Each row is followed by its class.
[ 209 -113  100 -333 -323   73  -46  -29  383   41  -55  -78  301  -78
  -40  400 -154   41 -251 -331  311 -102  223   59 -205  164 -184  -74
  276  122 -446  -64] | H
[ 214  -25  158 -251 -142  -65  119   64  301 -211 -176  -15  273  143
 -113  151 -125  -43   38 -311  159 -174  283   28 -204  145 -311  -29
  230  250 -552   27] | G
[ 227  -33  198 -330 -104   -7  132    8  321 -163  -81   22  240  134
 -120  251 -114   10    7 -221  159 -187  320  117 -210  162 -317  -19
  281  250 -511  -86] | T
[  21  -23  151  293   40  335  -53  190  259 -238   63   92   35 -160
   46  213  111  109 -249  294   35  -84   53  119  144   15  180  344
  238  151 -164 -374] | G
[   5    7  168  113  158  481   -4  114  406 -144  128   23  145 -195
  -25  279  -18  167 -318  286 -119  -47   46  254   97  -36  115  340
  188  108 -161 -263] | T
[ -10 -352  155 -184 -350  244 -166  -81  158 -132 -433  242   76 -139
 -170  116 -207 -247  -99  -87  226    8  -37 -194  -92 -188   15  246
  174  123 -277  -17] | M
[ 259 -127  104 -318 -239   49   -5   37  290   27  -54  -74  322  -57
  -54  335 -188   27 -221 -374  297 -117  232   57 -224  213 -243  -60
  243  158 -485  -19] | D
[ -59  -26   66 -309 -126  -62  126 -128  319  -22 -164 -202  262   93
  -52  -21 -188 -101 -145 -437  158 -104  132  -51 -172   52 -293 -331
   89  100 -297   56] | G
[ 224   15  101 -309  -86  -74  133  180  333 -203 -146  -46  284   68
 -145  191 -133   -9   67 -228  119 -188  246  112 -200  170 -308  -38
  213  252 -582    3] | M
[ 231  -12  192 -307  -73  -96  146  102  311 -223 -172   -7  252  125
 -136  200 -144  -21   26 -286  216 -182  280   41 -191  203 -330  -33
  250  214 -527    6] | R
[  52  -85  154  155  104  366  -20  138  327 -286  126   92   42 -167
   59  353   26  162 -323  298   71  -79  123  164  100  125  151  378
  255  139 -135 -447] | L
[ -60  146  395  119  122  285  -50  185  413 -164  -26  -60  175 -100
  -18    1    3  228 -252  168   44   10  170  110   69   -7  107  120
  358    3 -145  -77] | Q
[  77 -120  116  180   54  383   59  127  324 -227  126  120   -6 -191
   52  337   30  150 -315  238   82  -89   70  174   82   54  170  331
  242  155 -112 -437] | Q
[ -27 -293  180 -169 -349  194 -175  -97  145 -115 -462  247   21 -103
 -187   82 -133 -267  -79   65  174  -12  -35 -239  -36 -186  -13  244
  196  186 -310  -88] | H
[ 127 -138  185  210  106  418   39  185  269 -299  116  143   -2 -172
   71  346   47  168 -275  323   72  -96   87  185   72   82  177  378
  299  193 -126 -492] | G
[ 193 -125  132 -295 -301   85  -15   71  289   -6  -81 -108  353 -111
  -40  280 -212   22 -190 -493  326 -111  216   89 -240  193 -211  -90
  225  114 -445   12] | M
[ 210 -426  -85 -391  -41  339   11 -247  149    1  300  116  248    3
  -11  579 -307   35 -484 -429  180  -56  165  276 -130  202  -17  289
  -45  103  134 -188] | L
[  51 -348  185 -116 -306  207 -100   10   78 -179 -461  255   40 -102
 -171   68 -184 -246  -31  -78  235    1  -54 -221  -76 -144    3  274
  136  179 -283  -80] | R
[ 199  -47  133 -307 -297   39  -94   48  294   12 -116 -111  326  -39
  -54  244 -165  -13 -162 -303  251 -125  195   38 -187  192 -232 -104
  221  185 -539  -20] | G
[ 238 -528  118 -389 -206  122   26  -76  357  -67   73   83  330 -290
  -70  841 -341  193 -460 -438  571  -28  274  141 -262  165   51  305
  103  -26  -19  -77] | H
[  74 -244  104 -423  -88  132 -136 -253  300   76  105   36  138 -161
   -8  689 -158  170 -481   31  268   82  239  175 -147   95  182  243
   -7    9  164 -257] | L
[   0   15  184  110   93  480  -38  131  387 -135   79  -33  176 -215
  -29  249  -49  179 -339  268 -114  -43   15  218  108  -39   78  297
  163  102 -179 -202] | N
[ -25 -303  212 -144 -354  165 -142  -47  129 -162 -498  217   90 -128
 -198   25 -166 -266  -43  -38  217   16  -60 -263  -68 -192   19  232
  157  140 -347   16] | L
[ -72 -330  145 -171 -230  261 -225 -276  306 -158 -541  129  163    8
 -137    6 -361 -249 -140 -321  228  110   47 -369 -189 -290  -10    1
  178  -77 -247  221] | M
[ 272 -542  197 -372 -154  121   46  -40  271  -29   89  118  328 -265
  -43  847 -346  266 -487 -436  588   -7  340  158 -290  201   91  331
  129  -20   39 -107] | D
[   1  -35  180   65   51  539  -65   15  430 -152   70    3  189 -149
   -6  240 -148  159 -379  107  -89   -1  109  194   54  -39  104  314
  203   64 -100 -197] | Q
[ 276 -108  109 -360 -225   78   -6   23  298   -6 -100  -56  295  -44
  -53  359 -224   10 -190 -367  300 -119  280   77 -246  253 -225  -64
  262  147 -490  -64] | M
[ 112 -366  205 -199 -108  206   55 -293  118   52 -343  219    0  -40
  -77  108 -188 -178 -173 -229  301  103   82 -237 -202 -127   11   10
  198   11 -156  107] | V
[ 150 -400    5 -404   45  335    2 -180  105  -34  264   96  270   10
    5  554 -314   81 -515 -338  191  -34  169  255 -118  221    8  276
   41   67  169 -170] | L
[ -37  131  329  173  195  289  -32   80  408 -119   -1   11   90  -52
   -3    9   33  210 -246  232    1    9  166   99  100  -56  110  137
  352   -8  -79 -154] | D
[ 145 -396    5 -481  -31  354  -27 -208  172   17  250   83  265  -21
  -10  659 -360  115 -504 -272  170  -24  223  246 -143  218   39  268
   57   89  157 -227] | Q
[ 261 -558  151 -400 -132  198   40 -149  351  -82   65  125  312 -256
  -87  899 -401  165 -530 -412  559  -17  266  125 -246  201   95  319
   95  -43   21 -108] | B
[  -4 -350  221 -169 -328  232 -122  -43  165  -59 -412  228   99 -151
 -160  134 -192 -171 -136  -61  250   16   20 -160 -104 -204   41  252
  203  164 -248  -71] | D
[ -89  124  356  161  189  380  -73  -28  368 -106   85  -43  108  -72
   44   17   19  186 -304  115  -24   58  125  144   91  -30  169  112
  246  -83   25 -141] | L
[ 297 -509  206 -419  -70  132   56  -70  343  -69   70  122  250 -200
  -33  833 -377  255 -447 -388  582  -14  324  140 -281  246   51  251
  133  -51   10 -119] | R
[  76  -65  106  259  122  376   21  204  295 -270  102   81   60 -182
   36  270   54  125 -271  215   31  -89   67  165  125   47  151  344
  206  159 -130 -357] | B
[ -30  131  301  206  208  347  -54  116  386 -216   15  -25  145  -50
  -30   10   13  168 -236  203  -51   -6  113  133  115  -61  122  146
  284   26  -75 -129] | B
[ -72  200  368  193  174  251  -12  133  373 -136   36  -35  121  -72
   -9  -60  152  196 -229  224  -22   -4   87  151  122 -100  143   78
  306    1 -111  -85] | L
[-122  163  326  157  160  336 -100   86  415 -150   -6  -65  141  -82
  -20  -28   33  160 -234  189  -44   53   73   93  123 -110  144  125
  254  -47  -33  -84] | R
[ -25  -74  155  216   78  404    6  137  291 -223   97   55   52 -202
   33  233   88  112 -300  261   49  -33   -7  128  131  -10  174  316
  219  117  -86 -348] | N
[ 305 -545  173 -338 -229   87   85  -40  333  -18  101  125  277 -322
  -67  885 -321  226 -447 -443  630  -55  299  152 -277  233   73  302
   91  -13  -73  -92] | V
[ -14  178  293  219  201  256    0  109  382 -157  -39  -19   75   -3
   -3 -115   34  174 -140  112   -9   18  109   97   70 -100   91   54
  280  -25  -66  -48] | R
[ -47   25   46 -317 -179 -100   99  -24  342  -73 -202 -234  299   91
  -74  -28 -214  -65 -107 -453  163  -98  186  -59 -184   79 -277 -306
  105  121 -325   43] | Q
[ 114 -326  181 -159  -76  235   73 -332   81   82 -295  214  -13   45
  -58   26 -164 -196 -139 -289  238  102  122 -176 -209 -150   11  -31
  163   60  -99   55] | V
[ 141 -373  172 -268  -66  205   37 -378  182   49 -362  250  -13   24
  -88  108 -193 -190 -197 -218  320   91  115 -249 -206 -163  -43  -14
  217    6 -181   69] | T
[ -20 -259  233 -103 -310  143 -149    0  101 -132 -430  203   85 -131
 -156    6 -107 -223  -23  -59  232    6  -36 -213  -56 -176   41  195
  163  129 -325   22] | L
[ 253  -75  132 -284 -311   57  -60   58  308   14  -93  -98  332  -61
  -42  282 -175   16 -160 -366  293 -125  212   67 -220  184 -201  -95
  240  174 -521  -14] | G
[ 259 -497  178 -365 -118  170   18  -70  335  -52  124  102  306 -259
  -33  880 -353  242 -462 -372  544  -16  313  163 -272  223  122  290
  148  -35   -4  -89] | V
[ 200 -331  260 -212  -25  221   40 -148   10  -30 -403  200   65   -5
  -54   33 -220 -163  -83 -348  306   76  238 -176 -267  -53  -55   25
  220   82 -213   77] | M
[  -2 -358  197 -211 -332  253 -125 -172  163 -137 -410  244   52  -82
 -175   86 -191 -270 -119  -54  208    0  -25 -185  -95 -190  -11  217
  149  181 -283  -90] | L
[  69 -262  134 -413  -83  206 -125 -286  251  160  111   17  146 -138
   34  655 -178  171 -497  -39  261  101  247  203 -194   51  208  161
   20   19  232 -252] | G
[  10 -340  197 -175 -356  167  -65   -6  153  -91 -436  243   59 -114
 -185  107 -171 -215  -68  -77  260  -25  -54 -172  -73 -165  -17  215
  141  189 -312  -86] | R
[ 201 -117   99 -268 -286   54    9   76  308   -9  -89  -80  320  -80
  -41  311 -194   -4 -153 -445  343 -109  214   65 -226  199 -192  -54
  214  161 -466  -21] | R
[ -45 -352  200 -199 -260  254 -186 -265  268 -118 -516  147  107  -14
 -104   16 -342 -210 -140 -273  273  101   48 -383 -188 -264   16  -30
  233  -52 -236  178] | Q
[ 130 -392    8 -379   27  377  -10 -176   95    5  287   81  273  -51
  -25  638 -265   80 -506 -276  131   -7   83  271  -98  135   92  278
  -28   65  225 -212] | R
[ 307 -535  198 -376  -86  137   53  -40  353  -75  104  108  271 -271
  -16  855 -363  266 -461 -460  623   -5  292  143 -285  258   87  261
  108  -70   22  -97] | R
[  -8  154  287  209  162  327  -64  104  413 -205    3  -23  110  -64
  -12  -83   23  147 -197  134  -29  -24  108  124   93  -71   96  119
  283   11 -135  -84] | L
[  78 -269  151 -393  -45  146  -64 -242  181   87  132   26  149 -172
    1  691 -142  171 -489  -20  266   81  216  183 -168  100  212  200
  -11  -10  216 -254] | L
[  66 -271  119 -406 -105  183 -110 -329  230  103  155   44  149 -152
   -8  682 -113  140 -523  -31  237   89  214  198 -153   34  185  236
  -33    7  222 -230] | L
[  23   21  235  151  166  449  -51  199  368 -144   72   41  143 -202
   20  263  -35  250 -335  325  -90  -45   74  236  149   15  142  330
  226  103 -124 -266] | B
[ 209    0  173 -304  -95   -9  110   77  339 -215 -149    2  250  158
 -130  203 -137   -7   17 -183  157 -168  297   87 -183  178 -295   11
  289  281 -518  -62] | N
[ -46 -360  169 -203 -218  326 -256 -267  283 -192 -523  131  180  -10
 -125   19 -393 -229 -156 -298  217  105   41 -353 -203 -284  -11    7
  220  -61 -228  209] | M
[ 216  -97  136 -316 -267   75  -54   34  296   30  -30 -116  355  -87
  -30  320 -184   27 -233 -414  310 -134  272   96 -244  219 -230  -91
  266  196 -467  -42] | D
[ -29   31   74 -346 -116 -175  138   -8  355  -17 -209 -215  253   66
  -80   -9 -188  -61  -66 -390  204 -138  194  -54 -168  109 -325 -370
  123  117 -359   85] | B
[ -15 -321  222 -161 -361  210 -153  -93   88 -133 -420  234   83  -65
 -191  122 -140 -258  -82    2  175   -9  -43 -192  -71 -210   42  245
  148  187 -279  -84] | G
[ 252 -529  153 -410 -150   90   72  -96  343  -47   62  122  280 -259
  -41  817 -347  211 -455 -416  592  -20  289  109 -255  233   79  274
  101  -47  -37  -95] | L
[ 101 -323  155 -173  -47  244   -9 -373   85   17 -383  240  -30  103
  -48  -28 -228 -238 -104 -292  211   93  154 -239 -182 -146  -25  -34
  162   72  -87   48] | B
[ 153 -348  210 -237  -31  242   38 -305  140    6 -361  235  -21   14
  -82  126 -199 -180 -184 -168  275   80  176 -186 -225 -118  -26   40
  241   77 -152    8] | H
[  58 -299  117 -428  -79  141  -54 -252  261  114  137    7  138 -216
   20  696 -155  170 -508  -83  326   91  237  187 -187   98  190  203
  -26  -24  219 -217] | L
[   9 -385  182 -193 -236  325 -183 -272  252 -145 -499  127  164  -15
  -78   56 -401 -207 -175 -429  288  118   95 -338 -265 -255   43  -10
  210  -40 -188  198] | Q
[ 232  -22  150 -270 -159  -85  102  191  254 -198  -88  -19  268   37
 -119  257  -68   30   21 -197  165 -193  240   96 -147  207 -306   56
  244  237 -528  -33] | H
[ -14 -302  202 -179 -312  188 -142  -96  142 -103 -473  241   47  -80
 -181   86 -180 -253  -53    8  205   19  -14 -224  -69 -180   26  199
  175  172 -278  -50] | B
